Below are the code and all the weights of a small trained network. Each question names an input and a target symbol and asks about switching units off, where a switched-off unit gives its printed mean instead of its output.

import numpy as np


def w(rows, s, z=0):
    codes = np.array(rows[::2]) - 128.0
    scale = np.full(codes.shape[1], s)
    scale[-1] = z or s
    return codes * scale


def f(y):
    return y / 2 * (1 + np.tanh(0.7978845608 * (y + 0.044715 * y**3)))


def softmax(a):
    e = np.exp(a - a.max(-1, keepdims=True))
    return e / e.sum(-1, keepdims=True)


def log_softmax(a):
    a = a - a.max(-1, keepdims=True)
    return a - np.log(np.exp(a).sum(-1, keepdims=True))


def net(x, mask):
    ids = ['ΓΘΛΞΠΣΦΩβδεημτ'.index(c) for c in x.split()]
    T = len(ids)
    res = E[ids] + P[:T]
    r = res
    for j in range(3):
        rows = slice(4 * j, 4 * j + 4)
        q, k, v = (r @ M[0][rows].T for M in (Q, K, V))
        z = softmax(np.where(np.tri(T) > 0, q @ k.T / 4**0.5, -1e9)) @ v
        o = O[0][rows]
        res = res + np.where(mask[j], z, o[:, -1]) @ o[:, :-1]
    y = f(res @ A[0][:, :-1].T + A[0][:, -1])
    res = res + np.where(mask[3:11], y, B[0][:, -1]) @ B[0][:, :-1]
    return log_softmax(res[-1] @ U[:, :-1].T + U[:, -1])


Q, K, V, O, A, B = {}, {}, {}, {}, {}, {}
E = w([
[101,120,140,79],'Γ',
[118,108,89,43],'Θ',
[112,83,130,143],'Λ',
[251,18,36,164],'Ξ',
[173,195,173,90],'Π',
[62,85,161,89],'Σ',
[157,143,189,156],'Φ',
[171,141,129,91],'Ω',
[119,76,161,184],'β',
[94,83,187,154],'δ',
[162,168,132,30],'ε',
[122,153,188,111],'η',
[99,116,202,129],'μ',
[72,58,138,121],'τ',
],0.013)
P = w([
[74,235,31,189],'0',
[157,125,238,88],'1',
[168,109,236,90],'2',
[184,100,234,86],'3',
[185,94,241,87],'4',
[190,85,239,82],'5',
[200,82,243,83],'6',
[202,75,241,82],'7',
[207,73,245,78],'8',
[208,70,250,74],'9',
[209,69,246,70],'10',
[212,67,246,74],'11',
[213,66,254,68],'12',
[217,68,253,58],'13',
],0.0065)
Q[0] = w([
[135,90,211,65],'h0',
[156,99,107,157],'h0',
[147,84,129,165],'h0',
[134,47,196,84],'h0',
[112,152,30,196],'h1',
[121,174,6,163],'h1',
[113,108,205,46],'h1',
[141,123,245,96],'h1',
[156,120,211,30],'h2',
[162,99,142,73],'h2',
[81,194,127,122],'h2',
[123,130,87,158],'h2',
],0.014)
K[0] = w([
[160,142,70,165],'h0',
[64,197,160,122],'h0',
[79,176,110,124],'h0',
[152,152,41,170],'h0',
[108,144,247,50],'h1',
[82,134,234,70],'h1',
[134,147,50,172],'h1',
[143,117,34,167],'h1',
[54,186,124,152],'h2',
[101,168,99,133],'h2',
[118,110,186,95],'h2',
[193,120,132,96],'h2',
],0.014)
V[0] = w([
[116,115,189,104],'h0',
[112,179,139,172],'h0',
[53,131,190,142],'h0',
[98,168,86,184],'h0',
[193,198,163,104],'h1',
[118,167,85,10],'h1',
[182,107,3,124],'h1',
[151,122,188,219],'h1',
[98,173,163,54],'h2',
[110,166,202,108],'h2',
[47,144,126,111],'h2',
[142,67,207,168],'h2',
],0.014)
O[0] = w([
[80,113,149,179,93],'h0',
[169,114,172,133,131],'h0',
[110,82,163,150,69],'h0',
[186,108,158,89,144],'h0',
[221,247,115,188,123],'h1',
[146,124,53,163,104],'h1',
[139,136,91,50,255],'h1',
[124,169,220,120,133],'h1',
[106,142,91,213,169],'h2',
[95,183,131,188,168],'h2',
[81,86,145,185,194],'h2',
[85,182,143,65,74],'h2',
],0.014,0.0058)
A[0] = w([
[64,141,207,169,133],'n0',
[133,145,121,35,61],'n1',
[54,228,50,66,109],'n2',
[2,98,180,167,4],'n3',
[78,128,104,217,159],'n4',
[194,145,102,124,173],'n5',
[41,109,173,103,125],'n6',
[177,82,147,62,13],'n7',
],0.0076,0.0042)
B[0] = w([
[67,207,110,66,222],'n0',
[101,137,134,222,254],'n1',
[166,65,124,253,235],'n2',
[77,203,4,68,200],'n3',
[14,125,112,218,223],'n4',
[167,179,107,54,202],'n5',
[152,118,35,26,210],'n6',
[74,96,203,215,222],'n7',
],0.0061,0.0088)
U = w([
[127,46,128,233,185],'Γ',
[162,81,40,105,9],'Θ',
[141,40,187,130,207],'Λ',
[227,88,171,161,170],'Ξ',
[185,225,146,202,60],'Π',
[63,127,75,140,51],'Σ',
[162,253,221,120,184],'Φ',
[216,224,77,31,234],'Ω',
[113,145,192,55,100],'β',
[105,225,96,21,53],'δ',
[142,196,48,168,2],'ε',
[91,177,192,240,156],'η',
[64,248,118,127,168],'μ',
[106,82,83,55,102],'τ',
],0.0052,0.0028)

Each question gives the input, a string of symbols that net reads in full, and the target symbol t.
The units are the heads (4 rows each of Q, K, V and O) and the neurons (one row each of A and B). Each row of codes is followed by its name. A weight is (code - 128) times the scale printed after its matrix; where a second scale follows, it is the last column's (O, A, B and U).
mask holds one flag per unit, heads first, then neurons. A switched-off unit (its flag False) gives its mean, the last column of its rows in O or B, instead of its output. The means were averaged over made-up inputs and are rounded, as every weight is.
A unit's drop is (log p(t) with every unit on - log p(t) with that unit switched off) / (log p(t) with every unit on - log p(t) with every unit switched off).
The circuit of an input: a set's keep is (log p(t) with only the set's units on - log p(t) with every unit switched off) / (log p(t) with every unit on - log p(t) with every unit switched off). Starting from all 11 units, units are removed one at a time, each time the one whose removal leaves the highest keep (on an exact tie, the one counted first), for as long as the keep stays at least 0.8.
circuit, biggest first: the units of the circuit, biggest drop first
k most important neurons: the k neurons with the biggest drops, biggest first
which heads matter: for each layer, one digit per head in row order, 1 if its drop is at least 0.15 and else 0, layers parted by /
input Φ Π Λ Π Φ Λ Λ Φ Π, target Φ: which heads matter : 010
input Π Θ Ω Ω Φ Λ Σ Θ Φ Σ Γ Σ, target Π: circuit, biggest first : h1
input β η β Γ δ μ Λ η Φ Θ Σ Θ β δ, target β: circuit, biggest first : h1, h2
input β Φ Π Ω μ, target β: circuit, biggest first : h1, h2
input Γ Φ Ω Π η Ω Φ Ω Γ, target Γ: circuit, biggest first : h1, h2
input Ω Σ Ω μ δ μ δ Π ε, target Ω: circuit, biggest first : h1, n5, h0
input Ω Π Θ Λ ε Λ μ β μ Φ Φ, target Ω: which heads matter : 010
input Φ τ Φ η ε Σ Ω η, target Φ: which heads matter : 010
input η β η ε Π Γ Λ Θ Σ, target η: circuit, biggest first : h1, h2
input μ η Ω Ω Ω Γ ε ε, target μ: which heads matter : 111
input Σ Θ Γ Φ Λ μ Ω Ω μ, target Σ: which heads matter : 111
input Ω Φ ε δ Γ ε Ω η, target Ω: which heads matter : 010
input Ω ε ε β, target Ω: which heads matter : 110
input η Γ δ Θ Σ Γ Φ Ω Φ ε η, target η: circuit, biggest first : h1, h0
input Λ ε β μ ε Θ, target Λ: most important neuron : n7
input Π Γ τ Ω Γ Ω Ω, target Π: which heads matter : 011
input Σ δ Π Π δ Λ Π, target Σ: 2 most important neurons : n3, n4
input η Ω δ Γ β, target η: which heads matter : 011
input η Ω Ω Π Ω Σ Θ Φ μ, target η: circuit, biggest first : h1, h2
input β Φ τ, target β: most important neuron : n7
input Σ Φ τ Π Θ, target Σ: 2 most important neurons : n3, n4
input ε Ω Σ Ω μ, target ε: which heads matter : 011
input Ω Φ μ τ Ω μ μ Ω, target Ω: which heads matter : 010
